Here is a tiny trained network, its code and every weight. The questions are about switching its units off for an input and a target symbol, where a switched-off unit gives its printed mean instead of its output.

import numpy as np


def w(rows, s, z=0):
    codes = np.array(rows[::2]) - 128.0
    scale = np.full(codes.shape[1], s)
    scale[-1] = z or s
    return codes * scale


def norm(h):
    return h / np.sqrt((h * h).mean(-1, keepdims=True) + 1e-5)


def f(y):
    return y / 2 * (1 + np.tanh(0.7978845608 * (y + 0.044715 * y**3)))


def softmax(a):
    e = np.exp(a - a.max(-1, keepdims=True))
    return e / e.sum(-1, keepdims=True)


def log_softmax(a):
    a = a - a.max(-1, keepdims=True)
    return a - np.log(np.exp(a).sum(-1, keepdims=True))


def net(x, mask):
    ids = ['αβεζθλμξπστφψω'.index(c) for c in x.split()]
    T = len(ids)
    res = E[ids] + P[:T]
    u = 0
    for l in range(2):
        q, k, v = (norm(res) @ M[l].T for M in (Q, K, V))
        z = softmax(np.where(np.tri(T) > 0, q @ k.T / 4**0.5, -1e9)) @ v
        res = res + np.where(mask[u], z, O[l][:, -1]) @ O[l][:, :-1]
        u += 1
        y = f(norm(res) @ A[l][:, :-1].T + A[l][:, -1])
        res = res + np.where(mask[u : u + 4], y, B[l][:, -1]) @ B[l][:, :-1]
        u += 4
    return log_softmax(norm(res)[-1] @ U[:, :-1].T + U[:, -1])


Q, K, V, O, A, B = {}, {}, {}, {}, {}, {}
E = w([
[133,96,76,46,75],'α',
[100,86,150,155,204],'β',
[131,219,198,18,164],'ε',
[170,51,79,160,82],'ζ',
[230,151,105,172,204],'θ',
[123,164,82,162,65],'λ',
[83,35,242,103,152],'μ',
[127,201,195,141,104],'ξ',
[155,98,125,89,89],'π',
[55,157,78,84,81],'σ',
[134,100,241,128,83],'τ',
[127,60,136,189,148],'φ',
[160,250,155,129,69],'ψ',
[97,152,170,159,157],'ω',
],0.02)
P = w([
[23,101,98,200,134],'0',
[4,129,114,167,132],'1',
[29,144,91,148,130],'2',
[71,134,99,117,167],'3',
[71,146,78,112,166],'4',
[92,134,57,101,184],'5',
],0.0038)
Q[0] = w([
[125,2,158,32,38],'L0H0',
[113,129,138,154,86],'L0H0',
[43,131,149,28,99],'L0H0',
[127,129,104,188,2],'L0H0',
],0.0088)
K[0] = w([
[100,48,165,101,72],'L0H0',
[125,150,142,167,124],'L0H0',
[76,161,184,91,38],'L0H0',
[109,82,126,232,8],'L0H0',
],0.011)
V[0] = w([
[52,122,217,129,147],'L0H0',
[133,181,76,115,38],'L0H0',
[207,138,120,148,161],'L0H0',
[134,112,50,254,206],'L0H0',
],0.0069)
O[0] = w([
[78,73,156,58,2,212],'L0H0',
[244,124,71,123,118,26],'L0H0',
[128,195,162,115,98,116],'L0H0',
[39,112,160,192,129,252],'L0H0',
],0.0054,0.0044)
A[0] = w([
[111,67,130,44,44,154],'L0N0',
[174,139,91,137,147,27],'L0N1',
[107,110,141,2,189,156],'L0N2',
[152,147,136,58,195,1],'L0N3',
],0.0095,0.0055)
B[0] = w([
[169,41,97,92,243,241],'L0N0',
[105,164,103,157,176,101],'L0N1',
[2,183,121,91,226,252],'L0N2',
[230,196,89,150,109,95],'L0N3',
],0.0078,0.003)
Q[1] = w([
[81,181,175,140,93],'L1H0',
[196,147,181,95,11],'L1H0',
[12,160,2,142,106],'L1H0',
[206,155,144,173,85],'L1H0',
],0.0081)
K[1] = w([
[95,112,107,84,81],'L1H0',
[99,3,159,93,96],'L1H0',
[164,254,92,152,83],'L1H0',
[149,58,97,140,119],'L1H0',
],0.0099)
V[1] = w([
[96,143,102,160,96],'L1H0',
[127,255,106,132,118],'L1H0',
[96,106,40,195,94],'L1H0',
[145,115,126,196,216],'L1H0',
],0.0093)
O[1] = w([
[232,151,54,91,78,186],'L1H0',
[10,219,86,80,147,133],'L1H0',
[93,52,14,143,76,204],'L1H0',
[193,175,102,241,254,254],'L1H0',
],0.0064,0.003)
A[1] = w([
[138,159,211,89,176,2],'L1N0',
[122,208,235,181,3,210],'L1N1',
[181,154,88,170,226,170],'L1N2',
[225,34,113,99,141,172],'L1N3',
],0.0072,0.0049)
B[1] = w([
[175,121,146,62,209,106],'L1N0',
[201,167,137,47,1,217],'L1N1',
[171,215,81,161,79,253],'L1N2',
[200,150,187,130,88,169],'L1N3',
],0.0079,0.0029)
U = w([
[149,53,46,61,171,74],'α',
[145,176,163,77,87,180],'β',
[49,69,160,167,231,172],'ε',
[111,115,209,128,27,99],'ζ',
[47,199,174,129,44,206],'θ',
[149,212,95,218,217,145],'λ',
[114,219,187,35,231,48],'μ',
[212,100,122,97,190,101],'ξ',
[51,108,3,117,107,152],'π',
[66,14,172,244,171,3],'σ',
[112,123,46,196,51,102],'τ',
[144,47,209,94,185,164],'φ',
[168,38,105,233,103,57],'ψ',
[202,76,209,134,170,110],'ω',
],0.011,0.0056)

Each question gives the input, a string of symbols that net reads in full, and the target symbol t.
The units are the heads (4 rows each of Q, K, V and O) and the neurons (one row each of A and B). Each row of codes is followed by its name. A weight is (code - 128) times the scale printed after its matrix; where a second scale follows, it is the last column's (O, A, B and U).
mask holds one flag per unit, layer by layer, with each layer's heads first. A switched-off unit (its flag False) gives its mean, the last column of its rows in O or B, instead of its output. The means were averaged over made-up inputs and are rounded, as every weight is.
A unit's drop is (log p(t) with every unit on - log p(t) with that unit switched off) / (log p(t) with every unit on - log p(t) with every unit switched off).
The circuit of an input: a set's keep is (log p(t) with only the set's units on - log p(t) with every unit switched off) / (log p(t) with every unit on - log p(t) with every unit switched off). Starting from all 10 units, units are removed one at a time, each time the one whose removal leaves the highest keep (on an exact tie, the one counted first), for as long as the keep stays at least 0.8.
units of the circuit, in order: the units of the circuit, biggest drop first
k most important neurons: the k neurons with the biggest drops, biggest first
top k neurons in layer l: the k neurons of layer l with the biggest drops, biggest first
drop when u is switched off: that unit's drop, to one decimal
input β σ ε β ω, target μ: 2 most important neurons	L1N0, L0N2
input μ β ε φ λ ω, target θ: most important neuron	L0N0
input μ σ θ ω, target λ: units of the circuit, in order	L0H0, L1H0
input β β β σ θ β, target λ: units of the circuit, in order	L1H0, L1N2
input ψ μ τ, target φ: units of the circuit, in order	L0N0, L0H0
input ω φ β σ, target α: units of the circuit, in order	L0N0, L0H0
input β ω σ ε β, target μ: units of the circuit, in order	L1H0, L0H0
input π π β β ω, target θ: 2 most important neurons	L1N1, L0N0
input α β θ β θ ω, target λ: 2 most important neurons	L1N2, L0N2
input α θ σ, target λ: 2 most important neurons	L0N0, L1N2
input β β ω, target ζ: top 2 neurons in layer 0	L0N2, L0N0
input ψ ε τ ε ω, target μ: top 2 neurons in layer 0	L0N2, L0N3
input σ β τ, target ω: drop when L1N3 is switched off	0.1
input ε ζ π, target ξ: drop when L0N0 is switched off	0.1
input ξ ω λ β τ, target φ: units of the circuit, in order	L0N0
input σ ω α, target α: top 2 neurons in layer 0	L0N0, L0N2
input β β ξ, target β: drop when L0H0 is switched off	0.1
